[-12  -6   5   5   2 -15   3 -22  11   0   9   5  -3  -6  -9  -3  37  -4
  20  -1   3   0  -9 -13 -68 -22  12  -6  -3   5 -10  -3  -1 -22  10  25
  -4  -4   3 -86  -7 -15 -17 -28  16 -34  -3 -14  -5   2  27 -20] -> (16) (74)
[  0 -10  -6   2   0 -14   5  -6   4   5  -9   6   7   1 -29   3  16  -2
  12  -5  -2  -5   8   6 -51  -2  -1  11   0  -1  -4   6  -1  -9   9   6
  -2   0 -14 -48 -42 -23 -12  -4  21 -63  -9 -28  -5  22  25 -29] -> (17) (74)
[ 50  -4   2   1  18  -7   5   8  20  -6   7   1   0  -6  -2   1  -4   5
 -30   9   2  -4  -9   8 -86  -6   3   0 -12   1  -6 -17   2 -14   3   5
  -1  -4  10 -25  13 -19   3 -38  -9  11  -3  14   0  13  27  11] -> (19) (69)
[-11   0  19   5  11  -3   3 -10   7   0   8   0  -1 -14  -8  -1  13  -4
   8   1   4   0  -9  -1 -51 -14   4  -4   1  -1  -4  -6  -5  -9   1   0
   1  -2   0 -72  -5 -19 -15  -9   3 -23  -2  -5  -6  10  17  -5] -> (19) (74)
[ 19  -7  -2   1   0  -9  -1 -14   9   6  -2  14   3   4 -12   2  13  -1
   4   0   1  -2   1  -1 -49  -9   3   6   4   3  -3   0   7  -8   7   6
  -2   2  -5 -49 -16 -13  -3 -10   4 -28   0 -14  -3  10  18 -15] -> (17) (74)
[ 86 -10 -30   2  -4 -14   1  -8  20   7  -2   4   4  11  -3  -1  12   6
 -15   8  -1  -1   9   4 -86  -3   2  15  -1   6   3  -4  18 -13  11  15
  -1  -1   4  10 -10  -5  21 -32   1   8   3   4   6   4  17 -34] -> (16) (69)
[ 49   2  -1   6  16  -5   1  -4  24  -2   3  -1   3  -8  -8  -2   2   7
 -13  10   0   4  -1   5 -86 -16   6   4  -5   6  -6 -17   9 -20   5   3
   2  -5  10 -31  10 -20  -2 -30  -3  -7   1  11   1  10  21   3] -> (19) (73)
[ 23 -19  -4   0   2 -16   5  -9  -3   4   4  13   6   4 -17   2  22  -7
   2  -4   1  -8   0   2 -68   4  -6  12   0  -2  -8  10   0  -2  10  10
  -1   1 -11 -55 -41 -16  -5 -18  11 -27  -5 -27  -3  17  25 -36] -> (17) (74)
[ 43   0  -6  -4   9 -15   4 -11  19   4  -3   7   5   0 -21   0  15   3
   1  -1   1  -2   5   5 -86 -12   1   9  -4   2  -4   0  10 -16   9   8
  -2  -3  -2 -42 -29 -23   0 -25  15 -34  -3 -10   2  20  28 -33] -> (17) (74)
[ 21  -6 -15   8   1 -18   2 -13  17   1  -4   6  -2   3 -13  -2  26   6
  11   4  -4   6  -2  -8 -76 -17  16  -2  -8   9 -10 -11   5 -33   9  30
   3  -3   2 -54   6  -6  -7 -33  29 -34  -1  -7  -2   2  33  -8] -> (16) (74)
[ 22  -2   1   5   5  -7   5 -14  15   5 -10   5   3  -2 -22   3  13   2
   9   1  -3  -4   7   1 -65 -14  10   6   6   4  -6  -9   8 -12   6   5
  -2  -6   0 -49 -17 -26  -7  -7   7 -50  -6 -15   0  16  17 -19] -> (17) (74)
[ 35   7   2   4  10  -5   3  -8  17   2  -2   1   2  -5 -15   0  -6   2
  -4   6   1   3   5   5 -77 -13   9   4   1   7  -5 -11   9 -11   7   0
  -4  -4   3 -36  -7 -26  -2 -14   3 -29  -9  -2   0  14  20  -9] -> (16) (73)
[ 15   7  31   9  14   3   4 -22  21   5   3  -2  -6 -20 -11  -5  15   1
   4   4   2   5  -7  -4 -86 -30  16  -6   3   4 -10 -16   7 -14   3  -3
   1  -8  11 -86  14 -38 -14 -19 -14 -31  -1   6  -5  13  17   3] -> (19) (74)
[-12 -19  -4   2  -9 -15  -2 -19  -2   3  -2   3   1   3 -22   7  29  -6
  20  -7   0  -6   0  -1 -34  -4   4   7   5   1  -7   5  -6  -8   9  12
  -2   3  -8 -75 -37 -16 -14  -6  22 -60  -9 -35  -6  11  21 -28] -> (17) (74)
[ 21   6   5   7  20  -5   4   3  25   0  -9  -1  -7 -11 -20   2  -9  10
  -5   6  -8   3   2  10 -81 -17   8   1  -2   0  -9 -18   6 -25   6   0
  -2  -5   5 -27   7 -28  -9 -14  10 -39   1   4  -3  19  23  11] -> (19) (73)
[ 44   3   1   2  12  -2   6 -10  25   2 -11  -3   1  -5 -14   0   1   9
  -5   7  -4   2   6   4 -84 -15  12   3   3   4  -7 -15  14 -19   7   1
   0  -7   9 -27   6 -26   2 -15   0 -27  -2   4   0  12  18  -1] -> (19) (73)
[  5  -6   7   5   7 -12   4 -16  13  -1  -1   3  -1  -7 -20   0  21   3
  11   1  -1  -1  -1  -3 -72 -17  11   0   2   2 -10  -7   3 -20   7  13
  -1  -3   3 -78  -8 -23 -13 -19  12 -45  -5 -14  -4  12  24 -13] -> (16) (74)
[ -9 -10   2   0  -4 -15   4 -12  -6   4   1   8   4   2 -19   4  23  -7
  12  -8  -1  -7   1  -2 -40   2  -1   6   6  -1  -3  11  -5   6   8   4
  -6   1 -12 -68 -41 -17 -13  -3  10 -44 -11 -29  -6  14  17 -33] -> (17) (74)
[ -7 -15  19   0   7 -13   3  -3   1  -5  15   4  -1  -9  -9   0  18  -4
  -7   2   3   0 -19  -1 -70  -8   6  -3  -4  -1 -10  -2 -14 -11   7   8
   6  -3   6 -86  -2 -22 -12 -25  -7 -19 -10 -10 -12  12  27   5] -> (19) (74)
[ 12  11  22   6  22   1   4  -5  20  -2  -8  -6  -2 -19 -17   0  -4   6
  -3  10  -5   4  -1   5 -68 -20  16  -2   0   1  -9 -19   6 -23   2  -7
   8 -12   6 -53  12 -35 -11  -9  -6 -44  -6   5  -3  18  15  17] -> (19) (73)
[  6  -7  -7   1   5 -10   2  -8   7   7  -6  11   4   5 -23   3  11   0
   5  -5  -4  -5   5   8 -55  -2  -1   9  -2  -1  -8   4   1  -9   6   5
  -3   1 -11 -33 -32 -16 -10  -5  20 -47  -6 -21  -1  23  25 -25] -> (17) (74)
[-26  -6  16   0   5  -9   5  -6  -2  -1   0   7   2  -9 -22   5  15  -6
  12  -1  -1  -3  -5   4 -39   1   0   2   2  -2  -7   5  -8  -4   7  -5
  -4  -1  -8 -77 -27 -28 -21   1  12 -52 -13 -24  -8  21  21 -10] -> (17) (74)
[ 13  -5  10   7   6  -7   6 -10  12   1   1   0   0  -7 -16   0  18  -2
   0   3   2   0  -5   2 -81 -12   7   1  -1   0  -8  -4  -1 -11   6   7
   4  -5   4 -76  -6 -27  -8 -21   1 -32  -3 -10  -7  16  25  -5] -> (19) (74)
[ 21   0  15   1  12  -6   2  -4  13  -3   5   1  -1 -13  -6  -5   5   0
  -9   9   3   3 -10   1 -86 -12   7  -2  -5   3  -7  -9  -1 -13   0   6
   1  -4   6 -69   5 -22  -5 -29  -5  -6  -4   8  -3  13  26   3] -> (19) (74)
[ -6  -3  14   2   3  -7   1 -19  11   1   0   0  -2  -7 -10  -2  27   2
  16   1  -1   3  -1  -8 -59 -24  14  -4   5   5  -8  -9   1 -19   4  13
   1  -4   6 -82   9 -21 -17 -15   7 -32  -3  -6  -7   5  17  -6] -> (19) (74)
